[[-18.404  10.398  -3.769  10.837 -18.126   9.011]
 [ -8.985  -9.243   9.365  -7.515  17.517  -8.277]
 [-10.175   1.874  14.110 -11.406  -7.383  16.504]] gives 17.517, -18.404

[[ -4.2  -4.6   5.9 -15.8  -3.0   7.9 -16.0]
 [ 15.3  -3.8  -7.1   1.6 -10.1  -3.9   2.5]
 [-14.4  -2.4 -11.2 -11.1  -8.1  13.1   9.1]] gives 15.3, -16.0

[  0.5  20.1   8.9  13.1  -0.3   9.2 -13.6] gives 20.1, -13.6

[[ 18.3 -19.4  11.3   6.2 -21.2  -4.1  -3.8]
 [-15.1 -16.6  13.0 -13.4  23.1 -13.3   0.4]] gives 23.1, -21.2

[[-0.120 -0.071 -0.018  0.202  0.024]
 [-0.026  0.057 -0.018  0.155 -0.055]
 [-0.130 -0.071 -0.006 -0.075 -0.031]] gives 0.202, -0.130

[  0.328   9.172  16.000 -17.036] gives 16.000, -17.036
---
[[ 32   7 -39   1 -11]
 [-24  -5  41   0   9]] => 41

[[ 17  26  46  40  23 -16 -23]
 [  2 -21 -37   4  -4  36  44]] => -4

[[-39  -9  18 -22]
 [-44   8  -6 -13]] => 8

[[ 0 -1 14  0  8 40]
 [ 0  0 43 -1  7  3]] => -1

[[ 49  -5 -43  34 -30 -22  42]
 [-53   9  46 -34  29  19 -45]] => 29

[[ 21   1  11   2 -47   5]
 [ 21   1  -4   4  12  19]] => 4

[[  6   8  42 -27]
 [-20  28  19  -6]] => 28

[[ 30  10  -6 -22  34  26  -6]
 [ 12 -12  55  35 -12 -44  54]] => -12
---
11.93	13.39	9.93	-14.90 ⇒ 13.39
67.63	-196.05	-67.82	139.69	-58.30	37.49	-49.11 ⇒ -58.30
1.148	-1.425	0.638	-1.476 ⇒ -1.425
134.991	113.705	-155.832	1.376	54.212	-7.457 ⇒ 1.376
-28.60	-38.79	133.35	-175.16	86.04 ⇒ 133.35
-14.000	14.659	13.428	-13.423	4.170 ⇒ 13.428
-105.7	174.4	101.3	101.8	32.6 ⇒ 101.3
---
[-37 -19  20  -5  49 -20  38] out 38
[-31   7   3 -36  53  39 -44] out -44
[ 35 -18 -20  44] out 44
[ 23  42   4  20 -15   1  -1] out -1
[15 49  8 -7] out -7
[ 54 -12  38  15 -33  13  -5] out -5
[-19 -21  48  -1 -10] out -10
[-40 -30  -7   4] out 4
---
[  0  -4 -42 -14  20  28] → 0
[ 53 -25  17  46 -14 -44] → 53
[  7  14  26  10  50 -48  -4] → 7
[ 46 -26  -5  12] → 46
[ 22 -36  48 -30 -53  14] → 22
[  9   8  12   6  36  -2 -46] → 9
---
[-23  38 -15 -39] >> 38, -15

[ -8 -44 -27 -30] >> -8, -27

[-52 -46  -1 -12 -32  19] >> 19, -1

[-50 -11   2  49 -53 -43] >> 49, 2

[ 16  41 -36 -19  52   7] >> 52, 41

[[ 18   0 -27  11]
 [ 41 -31  21 -23]
 [ 37  44   5  54]] >> 54, 44

[-40  44  41  51] >> 51, 44
---
[[  1 -23 -35 -15 -37 -14   2]
 [-13 -24 -16 -33  -3   0   6]
 [  0 -46  -1  10 -20  -5 -17]] | -14

[[  2 -38  -5 -28]
 [ -4 -14   3 -46]
 [ -3  -2   2  35]] | -5

[[  4   5  -2  20  -2  10   7]
 [ 39  37  14  -2  12 -22   8]
 [ 15   8  44 -36  39 -16 -16]] | 10

[[-29 -22 -11 -11 -34 -22 -16]
 [-29 -24  -6  11 -30 -24 -11]
 [ 50  46 -14  13  41  48 -15]] | -22

[[-12  35  34  18  40  22]
 [ -8 -30 -27  31  31  18]
 [-42 -16 -19  35  36  35]] | 40

[[ 30  37 -11 -21   7 -18 -25]
 [ 28  37  -9 -21   6 -17 -24]
 [ 29  50 -14 -23   8 -17 -27]] | -18
---
[[ 14  -6  15  18 -16   6 -12]
 [ -7  -2  -8 -10  -5   3  43]
 [ 13  -2   0  15 -23   3 -26]] gives -2

[[ -9   2  26  41   4]
 [ 12   6 -26 -39   8]] gives 2

[[ 38 -23  48 -37  42  32]
 [ 45 -29 -14  27  34  54]] gives -23

[[ 32   0 -34 -23]
 [-34   3  33  27]
 [-50  47 -13  -3]] gives 3

[[-34 -35  14  40 -23]
 [-11 -19  -8  18  -9]
 [-13  10  13   8  16]] gives -19

[[-17  38  -4  15  14   6]
 [ 11  -1 -20 -13  -3   5]
 [-28  46  13  37  22  -5]] gives -1

[[ 22 -40   2  -5]
 [-45  38  37  44]] gives -40
---
-10  -18  -35   -5  -54   10
 12  -21    8   15   -4    6
value -18

 36   -4    4  -24
-25  -25  -48  -23
value -4

 -5    2    3  -48    0    2
 -6  -27    2   22   14   -2
value 2

-40  -22  -13  -22   11  -10
 17   -9   14   16   25  -13
value -22

-47    5   29   36
-40    8   26   22
value 5

 53   10    5   31  -27   -7  -13
 10   15   18   -2   -1  -46  -35
value 10

-16  -16   40   -5  -32   -1   37
-12   -1  -11   51   37  -18   16
value -16

 51   45  -15  -14   42  -33   33
 55   49  -17  -15   45  -35   36
value 45

  6    5   16   -5  -23  -28
 20   -8  -17   -9  -20  -44
value 5

-13  -40    9  -45    7
  5  -31  -14  -23    7
value -40
---
[[ 24   1   2 -45 -34  24  14]
 [-40 -23  -4  -4  -3 -33  -3]
 [  4   9 -13  32   9  11 -46]] result: -46

[[ 22 -18  -1   5]
 [ 29 -45  -9  20]
 [-15  -6  -6   6]] result: 6

[[  2 -40  -5  17 -11]
 [ -4  30  43 -15   8]
 [ -9 -35  -1  17 -16]] result: -16

[[-11 -31 -15   0]
 [  2 -28 -18  -8]
 [  6 -49  -2 -36]] result: -36

[[ 18 -37  15 -28  -6]
 [-29  -1  32  11   7]
 [-19  27  55  17 -16]] result: -16

[[ 35   8   3  40 -14 -17]
 [  4  -2  -2   9  -2  -6]
 [-14 -15  -1  23   4  14]] result: 14

[[-15 -13 -37 -20  14]
 [ -3  -7  26 -22 -52]
 [  6   3 -21   0   7]] result: 7

[[ 12   3  -4   2  -1]
 [ 11   8 -40   5 -12]
 [ -2  19 -29   1  -5]] result: -5
---
[1 6 7 7 4 3 5] ans = 4

[[67 65 76 29 94 56 59]
 [78 65 76 11 79 56 61]] ans = 94

[-13  32 -31 -31  -8 -30  34] ans = -8

[3228 8673 7418 5770 3573 1284 8944] ans = 3573

[37 82 69 13 32 60  1] ans = 32

[ 853 -294  361 -579 -165  314  563] ans = -165

[64 88 53 19 56 36 58] ans = 56
---
[[ 24  -4 -18 -15  40   3]
 [ 17 -34   0  19  42   0]
 [-32 -51 -16  40  16 -54]] gives -4

[[  3  17 -36 -46  16  44   7]
 [-19  25 -31 -23   4  35   8]
 [-32   6  39 -40 -29   6 -17]] gives 17

[[-30  32   4  25  -3 -13  -1]
 [ 21 -45  -9 -34  17  20  -3]
 [ -8   0  -6   7  -2 -15 -12]] gives 32

[[  2  -2  -3   9]
 [ -1  44   3 -12]
 [  6  -5  -7  26]] gives -2

[[ -6  15   9  18 -12  -2]
 [ 42  16 -12  -5  -1  -4]
 [ 26  37   4   1  -7  -6]] gives 15

[[-27  -1   5 -27]
 [-53 -43 -43  49]
 [-33  47 -27 -31]] gives -1

[[-10  -2   2  11  -5]
 [  4  12  29   6 -18]
 [-16 -31  22 -26 -39]] gives -2

[[ -1  -6  10   1   1   1]
 [  8  30 -53  -2  -4  -7]
 [ -5 -17  31   1   2   4]] gives -6

[[ 12  11  40  16 -12  23]
 [  0  -2 -26 -37  -3  17]
 [-15   5  20 -37 -13 -33]] gives 11
---
[ 44  28 -17   3 -38] >> -38
[-30 -32 -24  40  25   8] >> 8
[ 3 -5 40 -2 27 18] >> 18
[ 6 -7 -3 11 21 45] >> 45
[  5 -15 -43  20 -13] >> -13
[-14  12 -44   6  21   7] >> 7
[  5  22  -1 -42 -24] >> -24
[-21  28  10 -17  50] >> 50
[  8 -18  30  43  45  -5  39] >> 39
